Here is a tiny trained network, its code and every weight. The questions are about switching its units off for an input and a target symbol, where a switched-off unit gives its printed mean instead of its output.

import numpy as np


def w(rows, s, z=0):
    codes = np.array(rows[::2]) - 128.0
    scale = np.full(codes.shape[1], s)
    scale[-1] = z or s
    return codes * scale


def f(y):
    return np.maximum(y, 0)


def softmax(a):
    e = np.exp(a - a.max(-1, keepdims=True))
    return e / e.sum(-1, keepdims=True)


def log_softmax(a):
    a = a - a.max(-1, keepdims=True)
    return a - np.log(np.exp(a).sum(-1, keepdims=True))


def net(x, mask):
    ids = ['ΓΔΣΩαβεζηθλμτφ'.index(c) for c in x.split()]
    T = len(ids)
    res = E[ids] + P[:T]
    u = 0
    for l in range(2):
        r = res
        for j in range(3):
            rows = slice(2 * j, 2 * j + 2)
            q, k, v = (r @ M[l][rows].T for M in (Q, K, V))
            z = softmax(np.where(np.tri(T) > 0, q @ k.T / 2**0.5, -1e9)) @ v
            o = O[l][rows]
            res = res + np.where(mask[u + j], z, o[:, -1]) @ o[:, :-1]
        u += 3
        y = f(res @ A[l][:, :-1].T + A[l][:, -1])
        res = res + np.where(mask[u : u + 4], y, B[l][:, -1]) @ B[l][:, :-1]
        u += 4
    return log_softmax(res[-1] @ U[:, :-1].T + U[:, -1])


Q, K, V, O, A, B = {}, {}, {}, {}, {}, {}
E = w([
[163,117,217,128,99,65,100,124,123,223,36,156],'Γ',
[95,143,189,149,102,144,113,121,85,96,142,20],'Δ',
[54,186,159,156,119,109,113,134,189,103,172,147],'Σ',
[103,81,158,92,92,67,177,76,151,128,74,115],'Ω',
[112,113,188,160,187,174,181,105,101,123,76,174],'α',
[78,129,119,123,136,108,37,141,123,164,254,63],'β',
[120,129,91,117,240,179,168,118,174,84,154,48],'ε',
[140,128,124,155,105,163,154,82,68,221,218,150],'ζ',
[68,110,185,65,82,31,53,163,105,115,156,145],'η',
[71,149,151,123,45,224,160,105,178,133,167,85],'θ',
[134,75,164,140,73,209,155,180,208,114,120,128],'λ',
[122,159,201,74,178,163,89,188,118,90,185,138],'μ',
[59,138,146,148,136,126,83,197,213,149,78,84],'τ',
[176,191,180,112,59,53,151,186,152,208,211,178],'φ',
],0.015)
P = w([
[170,152,81,93,100,123,124,97,108,104,148,237],'0',
[165,74,81,99,176,125,89,162,73,126,153,117],'1',
[172,155,59,80,174,158,121,141,57,149,139,135],'2',
[85,81,195,89,86,163,108,177,109,98,215,112],'3',
[189,134,130,186,136,164,75,125,101,83,165,86],'4',
[168,167,120,98,157,127,153,191,79,117,156,75],'5',
[124,149,186,95,69,150,150,200,125,88,212,132],'6',
[212,167,125,170,198,176,78,76,134,130,141,61],'7',
[131,161,116,95,148,125,212,181,150,128,149,60],'8',
[154,113,159,66,85,138,135,254,131,182,184,126],'9',
[121,27,179,143,58,122,64,121,171,134,119,118],'10',
[123,163,91,121,172,125,156,181,55,136,116,89],'11',
[138,191,128,134,80,163,196,200,117,133,93,135],'12',
[117,87,204,104,166,97,56,91,183,129,93,86],'13',
],0.008)
Q[0] = w([
[225,111,46,128,224,108,161,73,155,47,190,166],'0.h1',
[81,176,113,29,181,160,85,218,121,72,229,133],'0.h1',
[133,143,139,4,151,93,112,138,176,185,255,80],'0.h2',
[181,65,64,116,62,127,95,65,67,159,36,213],'0.h2',
[156,227,93,158,230,163,154,80,58,106,61,179],'0.h3',
[37,158,39,102,31,74,107,99,139,175,34,61],'0.h3',
],0.0052)
K[0] = w([
[127,109,112,70,52,142,97,125,120,72,254,147],'0.h1',
[91,151,150,112,194,220,64,175,185,72,177,142],'0.h1',
[92,135,89,156,252,176,155,111,178,43,116,155],'0.h2',
[141,145,168,77,65,99,86,110,58,205,64,224],'0.h2',
[127,175,73,71,181,95,61,124,96,49,70,141],'0.h3',
[239,79,34,191,132,104,176,66,180,170,105,96],'0.h3',
],0.0069)
V[0] = w([
[105,113,117,49,41,129,145,110,119,80,201,211],'0.h1',
[148,168,160,219,96,98,96,115,63,125,113,155],'0.h1',
[90,148,78,159,237,127,205,158,182,65,137,90],'0.h2',
[198,174,116,72,82,53,31,92,116,142,52,101],'0.h2',
[101,216,64,50,184,151,103,90,4,34,81,199],'0.h3',
[114,121,203,141,223,97,113,160,107,83,162,137],'0.h3',
],0.0041)
O[0] = w([
[157,73,125,79,22,138,94,165,108,110,31,76,171],'0.h1',
[140,145,119,132,133,148,149,93,95,174,56,115,73],'0.h1',
[167,146,91,76,27,193,83,37,80,78,100,186,252],'0.h2',
[126,254,138,149,66,138,163,124,96,165,94,134,9],'0.h2',
[102,115,103,191,145,133,163,225,87,170,103,125,82],'0.h3',
[150,10,150,138,137,123,152,168,186,117,166,148,212],'0.h3',
],0.0068,0.0036)
A[0] = w([
[174,94,126,118,159,184,179,131,185,109,103,145,95],'0.n1',
[149,141,232,166,83,104,71,74,189,156,107,176,189],'0.n2',
[158,167,99,158,82,162,190,138,151,118,3,165,6],'0.n3',
[150,97,178,79,163,200,134,147,157,169,153,83,231],'0.n4',
],0.006,0.0025)
B[0] = w([
[193,100,137,114,126,114,73,151,47,128,193,172,171],'0.n1',
[216,118,101,182,232,160,111,61,145,123,124,90,194],'0.n2',
[79,1,149,85,118,72,44,91,101,68,168,148,132],'0.n3',
[99,163,91,206,114,123,146,174,75,72,105,142,253],'0.n4',
],0.0083,0.0075)
Q[1] = w([
[162,180,185,202,135,113,119,39,214,149,140,193],'1.h1',
[88,150,179,224,119,145,44,83,254,124,204,176],'1.h1',
[231,68,117,191,209,146,62,106,90,75,108,75],'1.h2',
[217,60,228,227,126,126,127,88,126,102,216,121],'1.h2',
[83,147,156,23,43,188,172,160,138,171,127,91],'1.h3',
[60,146,166,174,209,173,68,113,71,86,108,61],'1.h3',
],0.0051)
K[1] = w([
[140,171,169,93,33,80,203,153,164,139,198,215],'1.h1',
[127,197,241,130,43,147,111,120,220,98,174,171],'1.h1',
[131,72,165,230,164,188,208,128,85,114,88,240],'1.h2',
[92,132,201,75,145,180,230,169,92,73,72,176],'1.h2',
[63,141,116,116,70,101,89,141,203,60,201,135],'1.h3',
[161,83,171,134,182,168,144,132,165,165,34,1],'1.h3',
],0.0058)
V[1] = w([
[215,82,137,68,82,162,157,130,12,163,25,30],'1.h1',
[111,100,99,182,108,66,105,187,112,156,120,72],'1.h1',
[180,113,203,145,170,124,185,75,72,82,89,163],'1.h2',
[155,179,107,71,51,154,103,148,148,111,151,134],'1.h2',
[184,163,197,142,171,134,121,62,88,130,102,118],'1.h3',
[148,179,168,124,207,161,148,170,200,203,2,194],'1.h3',
],0.0042)
O[1] = w([
[130,46,186,92,50,205,214,77,132,62,146,144,91],'1.h1',
[45,130,157,54,125,79,57,147,47,136,161,188,120],'1.h1',
[176,71,198,220,185,56,136,164,87,177,123,190,178],'1.h2',
[122,139,112,2,154,240,106,176,143,97,82,136,164],'1.h2',
[164,130,155,172,176,193,149,105,82,199,145,38,144],'1.h3',
[186,127,191,99,134,89,134,221,255,168,130,94,2],'1.h3',
],0.0056,0.0031)
A[1] = w([
[71,176,84,47,68,145,154,124,60,120,216,64,130],'1.n1',
[136,205,122,124,109,131,166,88,157,255,72,81,32],'1.n2',
[40,202,78,105,174,173,103,156,129,95,204,182,93],'1.n3',
[124,78,117,100,68,99,96,182,196,102,66,126,255],'1.n4',
],0.0052,0.0029)
B[1] = w([
[60,95,141,112,11,133,205,127,133,233,169,138,234],'1.n1',
[136,62,127,54,112,203,170,164,157,92,139,113,145],'1.n2',
[66,73,34,144,138,51,143,181,255,94,59,90,254],'1.n3',
[122,228,168,66,158,150,98,86,155,25,117,140,190],'1.n4',
],0.0075,0.0049)
U = w([
[203,201,197,84,167,175,148,138,190,205,236,107,221],'Γ',
[87,137,151,138,112,164,179,103,39,198,145,108,132],'Δ',
[92,228,73,137,169,125,156,119,211,125,90,120,159],'Σ',
[101,176,191,95,120,74,236,68,59,92,82,68,190],'Ω',
[140,69,161,253,163,35,119,100,88,162,110,154,165],'α',
[103,100,59,92,125,99,91,150,147,216,182,66,2],'β',
[210,47,60,129,149,211,77,33,100,73,143,140,136],'ε',
[78,68,130,162,173,138,201,105,76,206,136,235,101],'ζ',
[106,108,187,38,112,37,142,58,90,114,64,137,151],'η',
[87,172,120,143,76,234,218,116,199,168,79,108,81],'θ',
[121,142,180,85,90,180,171,235,154,80,74,222,35],'λ',
[144,94,2,108,225,80,228,195,90,88,129,86,64],'μ',
[130,216,67,229,159,97,64,110,193,122,75,118,217],'τ',
[172,213,147,56,82,28,115,130,88,159,151,174,171],'φ',
],0.005,0.0027)

Each question gives the input, a string of symbols that net reads in full, and the target symbol t.
The units are the heads (2 rows each of Q, K, V and O) and the neurons (one row each of A and B). Each row of codes is followed by its name. A weight is (code - 128) times the scale printed after its matrix; where a second scale follows, it is the last column's (O, A, B and U).
mask holds one flag per unit, layer by layer, with each layer's heads first. A switched-off unit (its flag False) gives its mean, the last column of its rows in O or B, instead of its output. The means were averaged over made-up inputs and are rounded, as every weight is.
A unit's drop is (log p(t) with every unit on - log p(t) with that unit switched off) / (log p(t) with every unit on - log p(t) with every unit switched off).
The circuit of an input: a set's keep is (log p(t) with only the set's units on - log p(t) with every unit switched off) / (log p(t) with every unit on - log p(t) with every unit switched off). Starting from the 12 units with the biggest drops (on a tie, the unit counted first), units are removed one at a time, each time the one whose removal leaves the highest keep (on an exact tie, the one counted first), for as long as the keep stays at least 0.8.
units of the circuit, in order: the units of the circuit, biggest drop first
most important unit: the unit with the biggest drop
k most important neurons: the k neurons with the biggest drops, biggest first
k most important neurons of layer l: the k neurons of layer l with the biggest drops, biggest first
heads that matter: for each layer, one digit per head in row order, 1 if its drop is at least 0.15 and else 0, layers parted by /
drop of u: that unit's drop, to one decimal
input Γ λ μ α λ α β φ, target α: most important unit	1.h2
input α μ φ φ θ θ μ Ω μ φ λ, target α: heads that matter	010 / 010
input Σ Σ Σ λ θ λ μ μ φ ε Ω, target ε: units of the circuit, in order	(0.n2, 0.h3)
input φ λ λ ε μ ζ μ Γ ζ θ λ Σ Σ Σ, target Γ: 2 most important neurons of layer 0	(0.n2, 0.n4)
input τ Γ μ λ β μ λ θ λ λ λ λ Δ μ, target Γ: 2 most important neurons	(0.n2, 1.n3)
input μ Δ Δ, target Δ: units of the circuit, in order	(1.n1, 1.h1, 1.n3, 1.h3)
input α Γ λ β μ, target Γ: units of the circuit, in order	(1.h3, 0.h2)
input η β β Σ Σ μ Σ, target τ: units of the circuit, in order	(1.h1, 1.n3)
input Ω Σ τ β Ω ε ε φ α μ ε φ ε Σ, target ε: heads that matter	010 / 000
input β λ η μ φ μ μ φ α φ α φ η η, target α: units of the circuit, in order	(0.n2, 1.h2)
input Ω φ λ ε λ λ μ θ Σ φ Σ λ β Δ, target ε: heads that matter	011 / 000
input μ ζ φ μ λ λ μ ζ ε Δ Σ μ θ μ, target ε: heads that matter	010 / 000
input λ Γ Δ ζ α, target α: units of the circuit, in order	(1.h2, 0.h2)
input φ λ λ μ, target λ: 3 most important neurons	(0.n2, 1.n4, 0.n4)
input λ Σ μ μ Ω μ θ μ θ Σ θ α Σ μ, target α: heads that matter	001 / 010
input Γ Ω β Σ Δ φ α μ λ φ μ, target α: heads that matter	000 / 010
input λ β μ, target μ: most important unit	1.n3
input α α μ α μ Σ Γ, target α: heads that matter	000 / 010
input Δ β μ β λ λ α Ω, target α: units of the circuit, in order	(1.h2, 0.h2)
input μ θ Δ, target Δ: 3 most important neurons	(1.n1, 1.n3, 1.n4)
input φ Ω Σ μ μ ε, target ε: units of the circuit, in order	(0.h2)
input ε λ μ θ Σ η μ Σ β μ θ, target ε: 2 most important neurons	(0.n2, 1.n3)
input Δ η λ ζ α Σ η μ μ Σ λ Σ μ φ, target α: units of the circuit, in order	(0.n2, 1.h2)
input τ λ ε λ, target ε: 3 most important neurons	(0.n2, 0.n1, 1.n1)
input μ Γ Σ λ μ β Ω β, target Γ: 2 most important neurons	(1.n3, 0.n2)
input λ λ λ μ μ μ Σ φ θ θ Γ Γ, target Γ: 2 most important neurons	(0.n2, 1.n2)
input μ Γ λ μ, target λ: most important unit	0.n2
input φ μ μ, target μ: heads that matter	001 / 000
input μ α μ λ λ η Σ φ Σ Σ Γ λ μ Σ, target Γ: drop of 0.n4	0.2
